Below is a small trained network, with its code and all its weights. Each question gives an input and a target symbol and asks what happens when units are switched off, that is, made to give their printed mean instead of their output.

import numpy as np


def w(rows, s, z=0):
    codes = np.array(rows[::2]) - 128.0
    scale = np.full(codes.shape[1], s)
    scale[-1] = z or s
    return codes * scale


def f(y):
    return y / 2 * (1 + np.tanh(0.7978845608 * (y + 0.044715 * y**3)))


def softmax(a):
    e = np.exp(a - a.max(-1, keepdims=True))
    return e / e.sum(-1, keepdims=True)


def log_softmax(a):
    a = a - a.max(-1, keepdims=True)
    return a - np.log(np.exp(a).sum(-1, keepdims=True))


def net(x, mask):
    ids = ['αδεζηθλξφψ'.index(c) for c in x.split()]
    T = len(ids)
    res = E[ids] + P[:T]
    u = 0
    for l in range(2):
        r = res
        for j in range(3):
            rows = slice(2 * j, 2 * j + 2)
            q, k, v = (r @ M[l][rows].T for M in (Q, K, V))
            z = softmax(np.where(np.tri(T) > 0, q @ k.T / 2**0.5, -1e9)) @ v
            o = O[l][rows]
            res = res + np.where(mask[u + j], z, o[:, -1]) @ o[:, :-1]
        u += 3
        y = f(res @ A[l][:, :-1].T + A[l][:, -1])
        res = res + np.where(mask[u : u + 8], y, B[l][:, -1]) @ B[l][:, :-1]
        u += 8
    return log_softmax(res[-1] @ U[:, :-1].T + U[:, -1])


Q, K, V, O, A, B = {}, {}, {}, {}, {}, {}
E = w([
[141,139,75],'α',
[148,89,126],'δ',
[144,146,51],'ε',
[146,122,125],'ζ',
[129,78,143],'η',
[175,137,178],'θ',
[127,79,179],'λ',
[140,111,213],'ξ',
[168,25,105],'φ',
[136,129,6],'ψ',
],0.013)
P = w([
[154,240,71],'0',
[10,232,125],'1',
[3,239,113],'2',
[100,235,79],'3',
[108,206,94],'4',
[109,159,111],'5',
[126,123,111],'6',
[168,98,97],'7',
[207,60,73],'8',
[220,46,92],'9',
[250,17,98],'10',
],0.0058)
Q[0] = w([
[142,116,156],'L0H0',
[4,102,94],'L0H0',
[100,96,89],'L0H1',
[66,50,137],'L0H1',
[106,161,115],'L0H2',
[145,95,141],'L0H2',
],0.019)
K[0] = w([
[109,99,77],'L0H0',
[162,206,122],'L0H0',
[138,10,140],'L0H1',
[208,112,185],'L0H1',
[166,131,177],'L0H2',
[85,111,85],'L0H2',
],0.012)
V[0] = w([
[156,70,102],'L0H0',
[83,158,131],'L0H0',
[64,130,53],'L0H1',
[104,128,121],'L0H1',
[159,115,149],'L0H2',
[2,205,149],'L0H2',
],0.0064)
O[0] = w([
[39,148,197,251],'L0H0',
[170,111,100,38],'L0H0',
[54,95,253,241],'L0H1',
[126,113,140,104],'L0H1',
[109,124,109,4],'L0H2',
[240,65,119,138],'L0H2',
],0.0056,0.00026)
A[0] = w([
[87,4,215,231],'L0N0',
[114,137,99,3],'L0N1',
[53,100,171,57],'L0N2',
[187,90,49,191],'L0N3',
[133,115,71,5],'L0N4',
[152,110,84,131],'L0N5',
[57,104,167,36],'L0N6',
[125,253,209,99],'L0N7',
],0.0062,0.0032)
B[0] = w([
[42,218,230,254],'L0N0',
[209,66,166,85],'L0N1',
[188,178,43,99],'L0N2',
[41,78,212,223],'L0N3',
[173,70,178,96],'L0N4',
[109,99,163,149],'L0N5',
[220,185,9,92],'L0N6',
[130,205,72,124],'L0N7',
],0.011,0.0031)
Q[1] = w([
[159,116,146],'L1H0',
[129,136,123],'L1H0',
[180,126,62],'L1H1',
[102,131,132],'L1H1',
[116,112,156],'L1H2',
[252,91,97],'L1H2',
],0.034)
K[1] = w([
[67,151,121],'L1H0',
[132,130,119],'L1H0',
[104,178,184],'L1H1',
[114,100,105],'L1H1',
[137,134,152],'L1H2',
[96,177,4],'L1H2',
],0.033)
V[1] = w([
[112,140,3],'L1H0',
[189,236,142],'L1H0',
[165,77,104],'L1H1',
[105,202,208],'L1H1',
[77,42,71],'L1H2',
[55,118,93],'L1H2',
],0.022)
O[1] = w([
[3,152,108,1],'L1H0',
[98,21,137,107],'L1H0',
[70,152,99,95],'L1H1',
[210,138,213,106],'L1H1',
[75,125,229,89],'L1H2',
[136,167,196,208],'L1H2',
],0.017,0.0076)
A[1] = w([
[210,45,84,123],'L1N0',
[140,125,118,82],'L1N1',
[121,60,136,69],'L1N2',
[56,22,92,72],'L1N3',
[149,225,44,112],'L1N4',
[5,149,128,30],'L1N5',
[232,15,1,1],'L1N6',
[99,10,145,65],'L1N7',
],0.0054,0.0075)
B[1] = w([
[66,100,39,232],'L1N0',
[121,105,132,120],'L1N1',
[102,99,215,121],'L1N2',
[106,144,222,128],'L1N3',
[99,92,101,174],'L1N4',
[172,114,2,141],'L1N5',
[121,137,238,255],'L1N6',
[91,128,210,129],'L1N7',
],0.015,0.0099)
U = w([
[10,172,138,2],'α',
[112,120,159,68],'δ',
[69,148,152,108],'ε',
[79,68,183,61],'ζ',
[123,201,180,61],'η',
[113,46,179,152],'θ',
[174,136,136,174],'λ',
[155,48,142,209],'ξ',
[100,160,209,121],'φ',
[3,152,145,197],'ψ',
],0.0068,0.0056)

Each question gives the input, a string of symbols that net reads in full, and the target symbol t.
The units are the heads (2 rows each of Q, K, V and O) and the neurons (one row each of A and B). Each row of codes is followed by its name. A weight is (code - 128) times the scale printed after its matrix; where a second scale follows, it is the last column's (O, A, B and U).
mask holds one flag per unit, layer by layer, with each layer's heads first. A switched-off unit (its flag False) gives its mean, the last column of its rows in O or B, instead of its output. The means were averaged over made-up inputs and are rounded, as every weight is.
A unit's drop is (log p(t) with every unit on - log p(t) with that unit switched off) / (log p(t) with every unit on - log p(t) with every unit switched off).
The circuit of an input: a set's keep is (log p(t) with only the set's units on - log p(t) with every unit switched off) / (log p(t) with every unit on - log p(t) with every unit switched off). Starting from the 12 units with the biggest drops (on a tie, the unit counted first), units are removed one at a time, each time the one whose removal leaves the highest keep (on an exact tie, the one counted first), for as long as the keep stays at least 0.8.
units of the circuit, in order: the units of the circuit, biggest drop first
unit that matters most: the unit with the biggest drop
k most important neurons: the k neurons with the biggest drops, biggest first
k most important neurons of layer l: the k neurons of layer l with the biggest drops, biggest first
which heads matter: for each layer, one digit per head in row order, 1 if its drop is at least 0.15 and else 0, layers parted by /
input λ ε δ ψ η φ φ φ θ ζ, target η: which heads matter	000 / 101
input λ ξ ε, target ξ: which heads matter	000 / 010
input θ ξ ζ α ξ ψ φ, target ψ: units of the circuit, in order	(L0N0; L1H1)
input λ λ λ, target λ: units of the circuit, in order	(L1H1; L1N6)
input θ θ φ λ, target φ: 3 most important neurons	(L0N3; L1N0; L0N7)
input ψ ζ φ ε, target φ: which heads matter	010 / 111
input α λ ζ ξ φ ζ, target φ: units of the circuit, in order	(L0N3; L1H2; L0N7)
input η ξ δ θ ζ θ ζ φ λ ξ, target φ: which heads matter	101 / 001
input φ φ ζ, target φ: unit that matters most	L1H2
input θ φ λ η η ψ ψ ξ, target ψ: which heads matter	000 / 010
input ξ α δ φ φ θ, target φ: units of the circuit, in order	(L1H2; L0N3; L0N7)
input ξ ξ ζ ψ η, target ψ: which heads matter	000 / 110
input ε ψ α ξ, target ψ: units of the circuit, in order	(L0N0; L1H0)
input λ η ζ, target λ: unit that matters most	L1H1
input θ φ η ξ ξ ψ δ φ, target ψ: units of the circuit, in order	(L1H1; L0N0)
input λ φ ζ λ λ α ξ, target ξ: units of the circuit, in order	(L1H2; L0N3)
input ξ ξ δ ξ φ ε ζ φ ξ, target φ: 2 most important neurons	(L0N3; L1N0)
input η ξ ξ φ η, target φ: units of the circuit, in order	(L0N3; L1H2; L1N0; L0N7)
input ξ ζ δ θ ψ δ, target ψ: 2 most important neurons of layer 0	(L0N0; L0N7)
input η ε φ, target φ: unit that matters most	L1H2
input ξ ζ ξ θ θ, target θ: units of the circuit, in order	(L1H0; L0N7)
input θ ψ ζ, target ψ: 2 most important neurons of layer 0	(L0N0; L0N7)
input δ η φ θ ξ λ, target ξ: which heads matter	000 / 101
input η ε λ φ λ θ ξ δ φ ε, target φ: units of the circuit, in order	(L1H2; L0N3)
input φ λ ξ φ θ α, target φ: which heads matter	000 / 011
input α ζ η λ η ζ ε θ ψ ε, target ψ: 2 most important neurons	(L0N3; L0N0)
input α ξ ξ ξ ξ φ α η ψ η λ, target ψ: units of the circuit, in order	(L1H1)
input φ φ ξ ξ ξ ε, target ξ: which heads matter	101 / 010
input ξ η θ, target ξ: which heads matter	000 / 110
